Below are the code and all the weights of a small trained network. Each question names an input and a class and asks about switching units off, where a switched-off unit gives its printed mean instead of its output.

import numpy as np


def w(rows, s, z=0):
    codes = np.array(rows[::2]) - 128.0
    scale = np.full(codes.shape[1], s)
    scale[-1] = z or s
    return codes * scale


def f(y):
    return np.maximum(y, 0)


def log_softmax(a):
    a = a - a.max(-1, keepdims=True)
    return a - np.log(np.exp(a).sum(-1, keepdims=True))


def net(x, mask):
    res = np.array(x, float).reshape(1, 6) / 4 @ E
    y = f(res @ A[0][:, :-1].T + A[0][:, -1])
    res = res + np.where(mask, y, B[0][:, -1]) @ B[0][:, :-1]
    return log_softmax(res[-1] @ U[:, :-1].T + U[:, -1])


A, B = {}, {}
E = w([
[84,142,222,168,61,121,91,216,104],'x0',
[93,147,140,9,166,49,107,143,154],'x1',
[201,24,153,97,74,56,208,147,142],'x2',
[62,41,161,176,171,111,89,134,123],'x3',
[87,116,210,89,142,218,179,170,33],'x4',
[186,108,10,150,183,150,122,142,47],'x5',
],0.011)
A[0] = w([
[127,123,207,155,66,72,150,147,159,118],'neuron 1',
[126,74,102,104,173,104,186,95,139,253],'neuron 2',
[152,118,173,148,78,119,164,135,139,75],'neuron 3',
[149,50,131,199,140,145,93,246,56,175],'neuron 4',
[116,222,175,102,105,126,75,138,112,212],'neuron 5',
[206,164,67,116,93,171,184,103,57,138],'neuron 6',
[192,79,91,107,142,54,151,106,203,204],'neuron 7',
],0.012,0.0029)
B[0] = w([
[180,104,174,106,5,197,143,117,57,212],'neuron 1',
[90,78,172,131,103,123,154,56,151,204],'neuron 2',
[104,80,114,118,112,148,217,109,147,178],'neuron 3',
[136,36,170,60,199,104,27,178,108,254],'neuron 4',
[101,92,125,113,176,157,96,166,168,207],'neuron 5',
[198,171,101,102,102,199,116,166,50,228],'neuron 6',
[115,82,74,136,94,88,100,100,175,250],'neuron 7',
],0.012,0.017)
U = w([
[140,124,108,97,69,83,184,108,115,10],'0',
[110,96,144,114,34,143,191,64,177,45],'1',
[72,108,175,82,156,98,83,219,220,253],'2',
[87,245,76,166,190,163,95,118,123,113],'3',
[164,124,75,103,8,74,65,133,158,122],'4',
[111,89,58,186,166,43,73,69,179,206],'5',
[200,118,159,120,78,152,107,178,92,243],'6',
[165,173,165,168,104,44,121,179,158,2],'7',
],0.011,0.0039)

Each question gives the input, the list of numbers given to net, and the class t.
The units are the neurons (one row each of A and B). Each row of codes is followed by its name. A weight is (code - 128) times the scale printed after its matrix; where a second scale follows, it is the last column's (A, B and U).
mask holds one flag per neuron, in row order. A switched-off neuron (its flag False) gives its mean, the last column of its row in B, instead of its output. The means were averaged over made-up inputs and are rounded, as every weight is.
A unit's drop is (log p(t) with every unit on - log p(t) with that unit switched off) / (log p(t) with every unit on - log p(t) with every unit switched off).
The circuit of an input: a set's keep is (log p(t) with only the set's units on - log p(t) with every unit switched off) / (log p(t) with every unit on - log p(t) with every unit switched off). Starting from all 7 units, units are removed one at a time, each time the one whose removal leaves the highest keep (on an exact tie, the one counted first), for as long as the keep stays at least 0.8.
units of the circuit, in order: the units of the circuit, biggest drop first
most important unit: the unit with the biggest drop
top k neurons: the k neurons with the biggest drops, biggest first
drop of u: that unit's drop, to one decimal
input [-7,0,4,-4,-5,-6], class 1: units of the circuit, in order => neuron 2
input [-1,-1,-8,1,-4,4], class 3: top 2 neurons => neuron 7; neuron 4
input [-8,-3,-7,3,6,-2], class 3: top 2 neurons => neuron 1; neuron 4
input [8,8,-1,-8,-3,-5], class 6: top 3 neurons => neuron 1; neuron 4; neuron 7
input [2,6,2,8,0,-3], class 1: units of the circuit, in order => neuron 1; neuron 4
input [-4,-1,5,-1,8,-2], class 1: top 3 neurons => neuron 4; neuron 2; neuron 3
input [0,-7,4,7,-4,0], class 5: top 2 neurons => neuron 6; neuron 4
input [3,-3,-8,1,0,6], class 2: units of the circuit, in order => neuron 4; neuron 1
input [-1,-1,4,6,4,5], class 2: top 2 neurons => neuron 4; neuron 1
input [1,-7,-4,-3,1,-2], class 3: units of the circuit, in order => neuron 1; neuron 4
input [-5,-7,-5,3,3,-2], class 3: units of the circuit, in order => neuron 1; neuron 4; neuron 7
input [7,-4,-7,-3,-8,7], class 6: top 2 neurons => neuron 7; neuron 4
input [3,1,-2,0,-8,5], class 5: top 2 neurons => neuron 1; neuron 6
input [-5,-7,6,5,-5,0], class 5: most important unit => neuron 7
input [3,-7,-4,5,-6,-1], class 2: units of the circuit, in order => neuron 6; neuron 7
input [4,-4,-2,-5,-6,3], class 6: top 3 neurons => neuron 7; neuron 6; neuron 2
input [-4,0,-1,-1,-1,-1], class 1: top 3 neurons => neuron 4; neuron 5; neuron 2
input [-8,-6,-7,6,6,-5], class 3: units of the circuit, in order => neuron 4; neuron 1
input [7,-2,-2,1,-5,2], class 2: top 2 neurons => neuron 6; neuron 4
input [3,-1,-4,-6,-4,-3], class 2: most important unit => neuron 5
input [1,-2,-4,-1,2,-3], class 2: top 3 neurons => neuron 6; neuron 5; neuron 1
input [-1,7,8,2,-5,-1], class 1: top 2 neurons => neuron 2; neuron 4
input [4,-2,8,5,-8,7], class 5: drop of neuron 6 => 0.4
input [-1,3,-6,-6,-3,2], class 3: drop of neuron 4 => 0.1
input [-6,6,-8,4,4,2], class 3: drop of neuron 7 => 0.6
